Each row of numbers stands for one thing and depends on some of the facts below. Use the named rows to name the rest.

How the things are related:
λ: points at; ρ: belongs to class; Ψ: uses; μ: refers to; Θ: is of sort
flelaplik: λ gobes,stoski,rusim; ρ 207; Ψ nibek; Θ c
gribipus: ρ 50; Ψ trizer; Θ a
gubebras: λ bredra; ρ 207; Ψ sogril; Θ c
grobris: λ trelil; ρ 361; Θ a
skifom: ρ 207; Ψ pluskun; Θ a
ploplin: ρ 792; Ψ skoflem; μ gagok; Θ b
siner: ρ 207; Ψ tulok; Θ b
greron: ρ 361; Ψ traflotren; Θ a
kedrunon: ρ 207; Θ c
duda: ρ 207; Ψ firas; μ mufla; Θ a
givo: λ zaven; ρ 965; Θ b
skenul: ρ 207; Ψ skifom; Θ b
dogrus: λ grulas; ρ 207; Θ c
treli: λ badro; ρ 792; Θ c
zadram: ρ 207; Ψ mokle; μ buvel; Θ a
fluvek: ρ 207; Ψ driral; Θ b
druska: λ truvik,taploklos; ρ 361; Ψ gafemi; Θ c
gofli: ρ 207; Θ c
kleko: λ kedrunon; ρ 732; Ψ trelil; Θ a
pufle: λ rusim; ρ 792; Ψ bruple; μ nifli,buvel; Θ c
skasar: ρ 792; Ψ fuskogris; Θ a
drokun: λ givo,meni; ρ 50; Ψ gobes; Θ b
flidrol: ρ 50; Ψ vabrok; μ grorikli,skosus; Θ c
buduka: λ vubre,givo,zaven,nafil; ρ 792; Ψ kagri; Θ b
duvel: ρ 207; Ψ taploklos; μ teflar,plaplel,gokur; Θ c
plovo: λ givo,vatrun; ρ 792; Ψ braluk; Θ a
fomus: λ lileko,broplom; ρ 207; Ψ radro; Θ b
trizer: ρ 207; Ψ flazan; Θ a
meni: λ plovo; ρ 50; Θ a
fuvosan: ρ 207; Ψ vatro; μ lazen; Θ a
soru: ρ 361; Ψ driflel; Θ b
menin: λ driflel; ρ 50; Ψ butro; μ fladrim; Θ b
skoflem: λ buduka; ρ 207; Ψ buduka; Θ b
flazan: ρ 792; Ψ flapaba; Θ a
grulas: ρ 50; Ψ skasar; Θ a
lazen: ρ 207; μ buvel,mufla; Θ b
vubre: λ kedrunon,grulas; ρ 965; Ψ felaplu; μ teflar,plaplel,gulom; Θ a
muku: λ vubre,skezos; ρ 792; Θ c
tratra: λ gilol,pader,drokun,vibokis; ρ 792; Ψ binok; μ lefak; Θ c
broplom: λ nafil; ρ 207; Ψ pori; Θ a
fuskogris: ρ 361; Ψ druska; Θ a
tulok: λ plovo,bine; ρ 965; Ψ koflom; Θ a
plavoplur: ρ 361; Ψ kekli; Θ a
guklel: ρ 792; Ψ klizal; Θ b
driflel: λ vubre; ρ 207; Ψ fludu; μ fuvosan; Θ b
koflom: ρ 207; Ψ pufle; Θ a
felaplu: λ pader,rusim,ferum; ρ 361; Ψ brobrises; Θ b
natis: ρ 207; μ gulom,tabras,mufla,kliflok; Θ c
skisal: ρ 207; Θ a
vibokis: λ plazol,ferum; ρ 207; Ψ giklu; Θ a
miplak: ρ 50; Ψ fluvek; μ lefak,buvel,zadram,sogril; Θ a
kupa: ρ 207; Ψ skenul; μ gilol,fluskuzo; Θ c
briplavi: ρ 732; Ψ kliflok; μ brepo; Θ b
toduskim: ρ 207; Ψ greron; Θ c
gobes: ρ 207; Ψ grorikli; Θ a
pluskun: ρ 50; Ψ bine; μ gafemi; Θ a
pluba: λ fludu; ρ 50; Ψ nafil; Θ b
trelil: λ besko,stoski; ρ 207; Ψ tratra; Θ b
stimor: ρ 50; Ψ guklel; Θ a
vuvufle: λ skoflem; ρ 207; Ψ soru; Θ b
driral: ρ 207; Ψ klafoflam; μ buvel; Θ a
binok: ρ 207; Ψ zadram; μ mufla; Θ c
plaplel: ρ 792; Ψ badro; μ buvel; Θ b
gokur: ρ 732; μ buvel; Θ a
buvel: ρ 965; Ψ druski; Θ b
tezen: λ kedrunon,trebrek,flapaba; ρ 792; Ψ gofli; Θ a
druski: ρ 207; Ψ miplak; μ fluper,fladrim,gomor; Θ c
butro: ρ 207; Ψ ploplin; Θ a
votruruk: ρ 207; μ gagok; Θ a
skosus: ρ 792; μ buvel; Θ b
mufla: ρ 792; μ buvel; Θ a
mokle: ρ 207; Ψ buklom; Θ c
flapaba: λ taploklos; ρ 965; Θ a
bine: λ kekli,muku,netur,gubebras,pluba; ρ 792; Ψ tezen; Θ c
fladrim: ρ 792; Ψ puplo; μ lazen; Θ a
teflar: ρ 207; Ψ plovo; μ buvel; Θ b
skezos: λ rusim,ferum; ρ 792; Ψ tumak; μ teflar,gilol,buvel,regibik,gomor; Θ a
sogril: ρ 361; Ψ teflar; Θ a
plitubu: ρ 207; Ψ tiboki; Θ a
batir: ρ 732; Ψ fladrim; μ buvel; Θ a
zoflitre: ρ 965; Ψ zosiflir; Θ a
radro: ρ 792; Ψ skezos; Θ b
pelur: ρ 732; Ψ plitubu; Θ c
zaven: λ kleko; ρ 361; Θ a
netur: ρ 361; Θ a
pori: ρ 792; Ψ flelaplik; Θ c
taploklos: λ klotres,pufle,nafil; ρ 361; Ψ siner; Θ a
zotre: ρ 965; Ψ vivol; Θ b
fofom: λ lefak,buduka; ρ 50; Θ a
sosol: ρ 207; Ψ maza; Θ a
vabrok: λ driflel,besko; ρ 207; Ψ flumo; Θ b
gramin: ρ 50; Ψ vuvufle; Θ a
vatro: ρ 361; Ψ gregrik; Θ c
regibik: ρ 732; Θ a
reskefo: λ broplom; ρ 732; Θ c
dorol: ρ 732; Ψ fluper; Θ a
vatrun: ρ 50; Θ a
giklu: ρ 792; Ψ klaflum; μ menin,skezos; Θ a
nifli: λ tumak; ρ 207; Ψ stimor; μ lazen; Θ a
lileko: λ gulom; ρ 50; Θ c
flumo: ρ 207; Ψ pluba; Θ b
trebrek: λ pufle; ρ 361; μ mufla; Θ c
tiboki: λ gafemi; ρ 792; Ψ dorol; μ buvel,fladrim; Θ a
brobrises: λ lefak,flelaplik,druska; ρ 792; Ψ votruruk; μ skisal; Θ c
gregrik: ρ 207; Ψ tinatul; μ gobes; Θ a
gagok: λ masus,rusim; ρ 792; Ψ klotres; Θ a
fludu: ρ 207; Θ c
truvik: λ gafemi; ρ 361; Ψ gagok; μ tiboki,klizal; Θ a
nibek: ρ 965; Ψ gepla; μ mufla; Θ a
gulom: λ vubre,plazol,gafemi; ρ 207; Ψ vubre; μ buvel,mufla; Θ a
stoski: λ masus,gafemi; ρ 792; Ψ trebrek; μ gagok,lileko; Θ a
breple: ρ 792; Ψ gribipus; Θ b
besko: λ kleko,zaven; ρ 207; Ψ batir; Θ b
brepo: ρ 965; Ψ gegru; μ plaplel,buvel; Θ a
gegru: ρ 50; Ψ giko; μ vokli,menin; Θ c
dramo: ρ 792; μ tuplon,trebrek; Θ a
vabrostar: ρ 792; Ψ givom; Θ a
skodar: λ truvik,trelil; ρ 732; Θ b
vokli: ρ 207; μ gulom; Θ c
zosiflir: ρ 732; Ψ duklu; Θ a
grorikli: ρ 965; μ buvel; Θ b
klotres: λ plazol,stoski; ρ 207; Ψ vaskero; Θ c
gepla: ρ 207; Ψ menin; Θ b
maza: ρ 207; Ψ duda; Θ a
lefak: λ gulom; ρ 361; μ driflel,gulom; Θ c
stamel: λ muku,skodar,brepo; ρ 732; Θ a
tuplon: ρ 50; μ trebrek,buvel; Θ b
plapak: ρ 207; Ψ plavoplur; Θ a
giko: ρ 50; Ψ fuvosan; Θ a
gafemi: λ zaven; ρ 207; Ψ sosol; μ regibik; Θ b
drustan: ρ 792; Ψ brepo; Θ b
tabras: ρ 792; Ψ drustan; Θ b
traflotren: ρ 792; Ψ zaven; Θ a
klaflum: ρ 207; Ψ ferum; Θ a
bredra: λ pufle; ρ 792; μ gokur; Θ b
duklu: ρ 792; Ψ tabras; Θ c
givom: λ vubre,rusim; ρ 965; Ψ briplavi; μ gilol; Θ b
tumak: λ flelaplik; ρ 207; Ψ plaplel; Θ c
nafil: ρ 792; Ψ stoski; Θ a
fluper: ρ 207; Ψ plapak; μ buvel,lazen,menin; Θ b
buklom: ρ 207; Ψ drokun; μ tuplon; Θ c
masus: λ vatrun,nafil; ρ 50; Ψ grulas; Θ c
tufe: λ kagri,pader; ρ 792; Θ c
boskan: ρ 50; Ψ flidrol; μ plaplel; Θ a
rusim: ρ 207; Ψ zepliron; Θ a
vivol: ρ 792; Ψ broplom; Θ b
zepliron: λ plovo; ρ 207; Ψ gokur; Θ b
kagri: λ vubre; ρ 207; Ψ truvik; μ badro; Θ a
plazol: ρ 207; Ψ nifli; Θ c
drudrom: λ vaskero,drokun,gubebras; ρ 361; Θ a
tinatul: ρ 207; Ψ duvel; Θ a
puplo: ρ 50; Ψ zotre; Θ a
klafoflam: ρ 965; Ψ boskan; μ miplak; Θ c
mela: ρ 732; μ buvel,gulom; Θ a
firas: ρ 732; Ψ besko; Θ b
fluskuzo: ρ 792; Ψ vabrostar; Θ a
kligroklal: ρ 50; Ψ kupa; Θ a
badro: λ gulom,stoski; ρ 207; Ψ breple; μ gagok,lazen; Θ b
zumos: λ nafil,ferum; ρ 50; Θ a
klizal: λ buvel; ρ 361; Ψ pader; Θ b
tegis: ρ 50; μ fuvosan; Θ a
gilol: λ zosiflir; ρ 792; Θ a
bruple: ρ 207; Ψ pelur; Θ a
ferum: λ vubre,vatrun; ρ 207; Ψ gulom; Θ c
kekli: λ plovo; ρ 50; Ψ plazol; Θ c
braluk: λ kleko,gafemi; ρ 965; Ψ masus; μ batir; Θ b
kliflok: ρ 207; Ψ vibokis; μ fuvosan,plaplel,vubre; Θ a
gomor: ρ 50; Θ a
vaskero: ρ 207; Ψ tribidrek; Θ b
pader: λ plovo,vubre,masus; ρ 792; Θ a
tribidrek: ρ 965; Ψ kligroklal; μ buvel; Θ b

Some rows with their names:
flapaba: [-40,150,-92,-40,-6,117,86,51,-66,-23,77,-130,-55,-40,-91,12,-77,7,-149,85,45,38,-97,128,119,-105,-125,124]
koflom: [-30,-65,-96,-79,1,-365,-99,139,94,-157,-8,147,37,107,-7,7,76,-49,195,-12,126,-130,1,-80,-120,-57,-121,-150]
miplak: [-86,71,-119,149,-44,136,142,-10,-38,106,-35,-175,-91,-79,66,-32,-281,-232,-123,-101,60,10,-13,146,-19,182,-48,213]
plovo: [1,69,-119,-52,70,284,-142,106,-536,165,73,252,-565,236,-59,-66,-44,655,-235,434,164,507,56,103,-428,242,-207,38]
trizer: [-3,-80,-25,-11,12,-314,-77,227,70,-217,-70,90,48,34,-37,-91,119,-30,200,48,3,-118,-39,3,-125,-12,-113,-52]
klaflum: [11,-112,-22,-47,-38,-324,-33,256,96,-208,-84,64,62,38,-38,-77,92,-27,161,101,-17,-183,-6,11,-168,9,-42,16]
tulok: [12,103,-197,-58,-2,130,-101,27,-286,115,174,143,-422,211,-50,36,-111,290,-199,177,216,218,35,77,-166,124,-101,9]
duda: [-50,-110,214,74,-52,-335,-27,60,36,-201,-164,17,70,-153,-23,-75,40,50,249,-131,59,-5,-184,37,-218,4,-104,-266]
skasar: [-84,128,-156,61,-41,105,16,75,-13,78,14,-31,0,-229,70,-91,-215,23,-65,16,6,-41,-46,162,-14,71,-349,11]
batir: [-247,-289,134,363,194,-104,133,-251,-39,-34,-297,24,144,197,129,-106,-114,-457,102,-211,105,240,152,-46,-82,286,13,60]
tegis: [-91,-21,-37,224,-45,120,114,-186,-33,65,-9,-119,-168,-133,27,-56,-273,-159,-72,-218,123,17,-94,222,-90,214,11,115]
lazen: [13,-115,63,-55,-9,-191,-196,120,131,-120,-59,69,65,-41,86,-102,203,69,198,-32,-62,-117,-34,-84,-100,-13,97,-161]
briplavi: [-205,-325,253,285,123,-17,118,-346,-33,18,-300,-126,113,117,229,-81,-20,-346,138,-250,45,69,145,-49,-97,361,428,89]
ferum: [210,-203,207,-388,81,101,273,-5,-133,-213,37,327,189,188,3,181,-46,127,22,323,-297,137,46,-56,-107,-531,271,-219]
klafoflam: [79,88,4,-6,-156,145,41,-60,63,134,105,-141,-101,-299,16,88,-141,50,-18,-80,-76,-97,-153,60,-111,217,129,-21]
gegru: [-45,20,-54,138,-90,187,82,-266,-24,215,133,-71,-110,-145,121,141,-222,-127,-78,-236,65,-7,-48,52,-45,281,164,-3]
duklu: [82,121,-167,-34,-133,162,-23,13,103,233,162,-1,-37,-191,65,123,-145,29,-78,-42,-51,-105,4,-33,14,128,-34,-6]

Which thing is each row?
No name comes twice in this set of rows, the named rows included.
[87,69,72,104,-112,227,-83,-80,118,103,73,-128,-263,-219,17,-33,-65,24,-60,-302,-19,-77,-99,65,-79,41,127,-70]  tribidrek
[89,-149,132,-45,-31,-201,-85,177,257,-69,-79,57,-5,-20,-55,63,175,46,167,-151,-115,-32,-12,-252,-154,36,139,-219]  kupa
[52,-136,93,-146,83,-22,-283,140,-249,-18,-67,274,-271,332,22,-110,278,523,87,316,37,254,119,-158,-342,68,134,-114]  zepliron
[-75,219,216,60,40,-109,37,-85,-45,-130,-78,-408,22,-5,-383,110,273,55,-94,-151,197,180,-186,-33,359,-43,43,110]  truvik
[-41,66,-20,169,-57,149,150,-75,58,79,-66,-200,-254,-55,-25,2,-238,-228,-138,-261,102,20,-21,99,-64,181,-29,133]  pluskun
[112,-38,234,-166,74,-99,69,23,114,-128,-46,91,292,10,-107,102,186,88,45,18,-200,83,-65,-189,184,-343,5,-218]  flelaplik
[-5,95,8,144,-105,62,1,-18,48,1,29,-117,-233,-212,-95,-67,-173,-21,-8,-254,81,15,-198,198,-109,65,-139,-85]  nibek
[-71,203,-249,-150,-64,130,92,191,24,36,58,-53,-131,-29,19,52,-108,50,-198,114,45,44,36,-15,87,-67,-225,143]  gilol
[124,-203,290,-414,33,109,228,-78,-132,-220,-29,226,109,114,115,39,57,122,65,190,-146,121,-3,-60,-64,-655,249,-283]  driflel
[-3,-42,34,161,-98,260,87,-209,-18,223,-9,-180,-79,-190,79,72,-223,-140,-94,-175,-59,-8,-29,74,-96,322,216,102]  flidrol
[-217,-174,182,171,249,0,70,-320,-119,-10,-261,-89,237,316,116,-31,176,-328,-23,-94,71,242,259,-165,306,190,300,223]  skodar
[-158,-262,-13,240,133,-113,22,-328,46,134,-137,150,215,339,191,72,-65,-430,98,-172,29,135,281,-209,31,337,251,56]  pelur
[-45,92,153,-145,59,-173,-102,15,15,-111,-94,-113,209,35,-81,32,426,177,75,142,7,10,-70,-188,254,-162,125,-19]  trelil
[-72,324,-111,-96,-30,-29,45,-96,-127,-15,151,-326,-92,-57,-171,147,71,117,-217,25,244,15,-179,49,371,-58,-134,140]  tiboki

The same things again, as new rows of numbers:
Some rows with their names:
fuvosan: [323,141,291,-167,-271,48,80,302,-105,-39,289,24,-175,-75,-326,36,129,61,365,-36,-32,-416,-17,-153,315,4,-124,-33,58,397,69]
felaplu: [98,-234,-270,250,187,26,-301,-409,153,-60,-415,4,-411,120,-148,14,104,-218,37,365,121,-224,45,-68,111,-46,33,299,54,-325,-105]
ferum: [-21,-47,-99,117,20,-10,-213,-471,-20,-255,331,79,-398,24,-123,-47,16,-363,-209,-13,190,-69,176,-31,-13,104,105,45,399,143,111]
zumos: [189,-35,156,-106,608,70,-64,-104,-113,-107,52,-116,140,209,244,-155,-135,98,-385,15,-58,-105,-116,332,-229,349,-199,89,324,-310,-55]
tumak: [-102,-102,-126,-25,-36,-43,-135,-286,73,-135,211,120,-331,28,-143,-63,208,-220,-130,110,189,-61,8,80,118,103,123,5,116,182,15]
traflotren: [-292,-108,64,-83,-148,143,85,117,-308,225,-380,-48,473,82,226,-15,-296,4,-156,-23,-79,132,-148,-117,152,-80,12,-124,-60,-175,-14]
taploklos: [-7,-272,227,-64,-36,32,-146,-337,-88,-87,166,-106,-109,44,-60,-44,-68,-257,3,96,157,-31,-286,-201,224,-163,-21,267,73,-198,-135]
soru: [-70,34,-235,99,-218,25,-33,-144,214,221,-373,117,-143,-78,-77,81,176,-149,17,123,59,-31,42,-171,145,-92,88,14,-233,84,31]
nibek: [-20,63,143,-80,-295,43,303,334,140,42,474,132,-123,215,-340,201,-236,341,91,-207,201,78,176,252,-50,-185,-3,-284,-121,130,-581]
skosus: [-60,26,-361,323,72,-332,47,316,-44,72,-599,-121,183,-314,244,187,-43,340,453,-4,-294,462,16,-153,-41,-458,147,103,-107,-303,111]
plovo: [-208,-196,56,168,47,140,-139,-205,-412,-77,-101,-125,255,40,233,-161,-598,-173,-378,-140,138,120,128,-316,-179,-186,-75,220,158,-392,201]
braluk: [61,-243,-208,36,211,-120,-229,-20,205,-261,110,-125,-153,-81,-61,-23,244,-234,300,1,35,-260,69,135,-224,6,-156,406,-291,31,-31]
zepliron: [168,6,-180,112,130,-27,-204,-389,379,-37,-48,221,-486,64,-242,12,209,-146,6,247,169,-233,-55,-107,-45,29,-96,170,30,-57,60]
reskefo: [-37,-70,-15,-33,315,53,-32,-26,-197,-40,-161,69,180,122,122,-40,-153,-158,-220,137,-137,-17,-121,108,-265,84,67,32,105,-177,-92]
badro: [207,-16,-110,48,11,-22,-173,55,149,-325,189,-216,-368,-121,-321,103,384,-409,458,128,-84,-549,227,-31,-129,80,-174,220,-90,209,66]
koflom: [75,37,251,-293,-250,-22,74,-104,145,167,297,196,-191,11,-139,-12,205,37,-30,13,240,22,-282,-16,344,123,72,-93,-56,241,13]
truvik: [-201,-278,124,-85,-211,146,19,-46,-120,-309,307,-530,105,-5,-252,41,82,-304,169,-160,-18,89,104,-123,88,-92,62,33,-57,-172,-176]

Name these rows:
No name comes twice in this set of rows, the named rows included.
[200,258,123,-92,-180,-64,42,-165,410,215,-49,251,-300,-148,-163,83,303,-102,97,112,117,9,-204,-75,79,62,-2,20,-243,246,44]  siner
[22,14,-140,135,-118,91,-172,-246,50,-52,267,344,-374,59,-221,-145,-49,-132,-219,84,264,-186,8,-165,-25,-80,47,-17,240,200,273]  gubebras
[-197,-164,-56,188,-10,-372,171,444,-160,169,-192,-114,182,-185,253,322,-519,605,350,-210,-52,531,85,148,48,-595,131,-145,-101,-267,-425]  mufla
[-37,183,148,20,-244,139,-126,-403,11,-153,484,-22,-309,-56,-206,-166,-170,-215,-246,-293,345,38,201,-257,105,-39,-9,1,321,103,265]  rusim
[-8,-189,-16,-69,-4,54,-172,-421,13,-245,339,-96,-317,56,-88,-19,166,-104,-81,-64,281,-192,81,111,234,134,-35,90,209,17,65]  vibokis
[145,5,-114,404,147,28,-151,49,-138,4,-470,-53,-53,-6,90,25,-378,-141,108,173,-256,-33,163,-358,-292,-280,-37,189,119,-471,77]  bredra
[118,239,-310,147,39,-128,185,226,377,-20,-55,-17,-291,-339,-138,155,420,427,495,7,-190,355,116,-47,1,-252,217,-57,-6,-105,35]  tribidrek
[-2,29,192,76,-36,-33,-111,-60,-201,-369,458,-388,-168,-174,-72,47,-94,-176,106,-335,136,-118,386,-44,67,-64,-190,92,317,134,100]  vubre
[-273,-162,-84,-57,-112,69,-11,113,-259,169,-332,100,442,38,227,-106,-335,212,-220,-56,38,101,-198,-67,-16,-108,28,-33,-274,-134,-9]  skasar
[-230,-311,-105,0,214,-11,-143,-75,-223,-56,-258,-241,420,144,277,-29,-98,-342,-60,138,-109,115,-112,16,-132,16,159,225,-152,-224,-216]  treli
[-107,-462,-143,178,289,-131,-139,96,-301,-210,-292,-260,243,154,248,66,-89,-230,187,234,-233,-103,24,83,-114,-30,-5,183,-75,-260,-251]  brobrises
[35,214,-125,189,31,-45,57,224,77,125,-486,-28,105,-155,143,98,-110,55,189,51,-351,-97,187,28,-96,61,-105,33,-104,19,26]  briplavi
[214,-89,-155,234,220,-21,-246,-177,137,-203,-109,-111,-453,44,-180,87,99,-189,222,198,-89,-401,162,-12,-63,40,-90,263,99,-79,-36]  givom
[91,142,-54,32,467,-28,-111,-69,-191,-191,202,187,158,20,246,-241,-305,-94,-473,-116,2,7,24,172,-718,227,-124,107,248,-62,195]  masus

